Here is a tiny trained network, its code and every weight. The questions are about switching its units off for an input and a target symbol, where a switched-off unit gives its printed mean instead of its output.

import numpy as np


def w(rows, s, z=0):
    codes = np.array(rows[::2]) - 128.0
    scale = np.full(codes.shape[1], s)
    scale[-1] = z or s
    return codes * scale


def norm(h):
    return h / np.sqrt((h * h).mean(-1, keepdims=True) + 1e-5)


def f(y):
    return y / 2 * (1 + np.tanh(0.7978845608 * (y + 0.044715 * y**3)))


def softmax(a):
    e = np.exp(a - a.max(-1, keepdims=True))
    return e / e.sum(-1, keepdims=True)


def log_softmax(a):
    a = a - a.max(-1, keepdims=True)
    return a - np.log(np.exp(a).sum(-1, keepdims=True))


def net(x, mask):
    ids = ['βγδηλξπτφψ'.index(c) for c in x.split()]
    T = len(ids)
    res = E[ids] + P[:T]
    r = norm(res)
    for j in range(2):
        rows = slice(3 * j, 3 * j + 3)
        q, k, v = (r @ M[0][rows].T for M in (Q, K, V))
        z = softmax(np.where(np.tri(T) > 0, q @ k.T / 3**0.5, -1e9)) @ v
        o = O[0][rows]
        res = res + np.where(mask[j], z, o[:, -1]) @ o[:, :-1]
    y = f(norm(res) @ A[0][:, :-1].T + A[0][:, -1])
    res = res + np.where(mask[2:10], y, B[0][:, -1]) @ B[0][:, :-1]
    return log_softmax(norm(res)[-1] @ U[:, :-1].T + U[:, -1])


Q, K, V, O, A, B = {}, {}, {}, {}, {}, {}
E = w([
[190,112,132,165,53,33,228],'β',
[177,169,145,166,89,155,87],'γ',
[183,176,104,124,81,114,184],'δ',
[160,161,109,58,100,78,220],'η',
[33,125,187,172,136,52,95],'λ',
[126,180,2,48,128,86,190],'ξ',
[68,158,122,69,149,127,134],'π',
[169,190,108,115,149,240,218],'τ',
[122,120,78,112,166,126,231],'φ',
[106,128,11,194,154,154,181],'ψ',
],0.011)
P = w([
[168,37,133,103,138,164,40],'0',
[221,190,188,191,212,34,107],'1',
[114,133,92,116,90,140,145],'2',
[58,167,121,123,42,102,168],'3',
[236,173,206,180,254,45,147],'4',
[110,143,65,121,135,117,156],'5',
],0.015)
Q[0] = w([
[122,125,80,118,143,135,85],'H0',
[147,192,160,141,171,104,145],'H0',
[44,185,98,149,96,116,159],'H0',
[129,159,165,122,181,93,102],'H1',
[250,78,125,118,155,167,123],'H1',
[143,135,138,72,139,71,166],'H1',
],0.019)
K[0] = w([
[140,193,100,110,97,95,79],'H0',
[228,99,207,127,205,145,143],'H0',
[42,218,111,175,229,131,228],'H0',
[95,50,168,82,145,175,11],'H1',
[224,65,196,94,8,124,112],'H1',
[119,26,158,60,182,78,180],'H1',
],0.012)
V[0] = w([
[173,168,154,165,56,92,124],'H0',
[139,87,146,126,134,215,70],'H0',
[83,147,139,82,128,94,77],'H0',
[146,122,188,92,83,44,190],'H1',
[119,250,163,71,128,141,106],'H1',
[119,152,101,235,87,103,112],'H1',
],0.015)
O[0] = w([
[182,91,152,127,192,160,105,184],'H0',
[89,173,74,108,210,105,170,126],'H0',
[132,216,111,167,120,102,9,3],'H0',
[69,40,104,136,200,79,154,89],'H1',
[95,193,111,17,208,106,108,17],'H1',
[150,202,49,195,119,134,178,1],'H1',
],0.012,0.0039)
A[0] = w([
[150,144,224,152,151,88,137,142],'N0',
[169,129,133,179,119,165,103,104],'N1',
[108,250,150,125,127,99,152,1],'N2',
[123,163,111,103,122,190,106,90],'N3',
[122,140,99,175,161,73,141,152],'N4',
[50,88,127,103,98,142,152,64],'N5',
[57,180,163,99,120,111,146,66],'N6',
[166,99,61,117,64,142,152,213],'N7',
],0.019,0.0092)
B[0] = w([
[110,135,49,110,120,164,125,205],'N0',
[125,104,123,98,159,26,118,162],'N1',
[97,60,175,144,82,50,43,150],'N2',
[176,112,94,165,157,78,187,141],'N3',
[133,174,198,111,172,175,142,162],'N4',
[246,160,138,152,133,192,102,163],'N5',
[156,156,131,114,132,118,251,148],'N6',
[76,154,108,136,157,142,90,247],'N7',
],0.017,0.013)
U = w([
[105,55,157,242,152,91,224,124],'β',
[187,130,5,151,190,19,138,4],'γ',
[10,59,74,67,205,102,132,89],'δ',
[195,39,143,66,121,115,100,163],'η',
[96,188,248,162,188,89,99,152],'λ',
[115,192,59,2,68,157,52,50],'ξ',
[63,127,155,45,79,39,181,245],'π',
[160,214,129,100,176,177,234,144],'τ',
[191,146,167,228,53,180,132,159],'φ',
[39,156,40,191,41,116,207,119],'ψ',
],0.0088,0.004)

Each question gives the input, a string of symbols that net reads in full, and the target symbol t.
The units are the heads (3 rows each of Q, K, V and O) and the neurons (one row each of A and B). Each row of codes is followed by its name. A weight is (code - 128) times the scale printed after its matrix; where a second scale follows, it is the last column's (O, A, B and U).
mask holds one flag per unit, heads first, then neurons. A switched-off unit (its flag False) gives its mean, the last column of its rows in O or B, instead of its output. The means were averaged over made-up inputs and are rounded, as every weight is.
A unit's drop is (log p(t) with every unit on - log p(t) with that unit switched off) / (log p(t) with every unit on - log p(t) with every unit switched off).
The circuit of an input: a set's keep is (log p(t) with only the set's units on - log p(t) with every unit switched off) / (log p(t) with every unit on - log p(t) with every unit switched off). Starting from all 10 units, units are removed one at a time, each time the one whose removal leaves the highest keep (on an exact tie, the one counted first), for as long as the keep stays at least 0.8.
units of the circuit, in order: the units of the circuit, biggest drop first
most important unit: the unit with the biggest drop
k most important neurons: the k neurons with the biggest drops, biggest first
heads that matter: for each layer, one digit per head in row order, 1 if its drop is at least 0.15 and else 0, layers parted by /
input λ η ψ τ τ ξ, target ξ: most important unit	H0
input β ψ δ τ β, target β: heads that matter	01
input ξ η τ γ ψ, target η: heads that matter	11
input ψ λ γ δ, target λ: 2 most important neurons	[N4; N0]
input ψ δ δ δ ψ, target φ: heads that matter	01
input τ δ λ δ δ, target π: units of the circuit, in order	[H0; N2; H1]
input λ δ τ η π, target γ: heads that matter	01
input π β η δ δ, target ξ: heads that matter	00
input δ π δ ψ λ, target τ: heads that matter	10
input φ ψ δ τ η, target ψ: units of the circuit, in order	[H1; H0; N0]
input τ λ τ η τ φ, target φ: units of the circuit, in order	[N5; H0]
input η π ψ ψ β, target δ: units of the circuit, in order	[H1; N0]
input δ τ δ δ π, target τ: heads that matter	11
input φ η δ, target δ: units of the circuit, in order	[H1]
input δ η λ λ ψ, target τ: heads that matter	10
input λ ξ δ τ τ, target γ: 2 most important neurons	[N1; N0]
input β φ ξ π η, target β: heads that matter	01
input δ τ δ λ, target τ: heads that matter	01
input δ η λ ψ ψ, target τ: heads that matter	10
input δ δ δ ξ β, target τ: heads that matter	10
input ψ ξ τ γ φ, target φ: units of the circuit, in order	[H1]
input λ ξ φ η, target φ: 2 most important neurons	[N5; N0]
input γ ψ τ β τ, target λ: units of the circuit, in order	[H0; N2; H1]
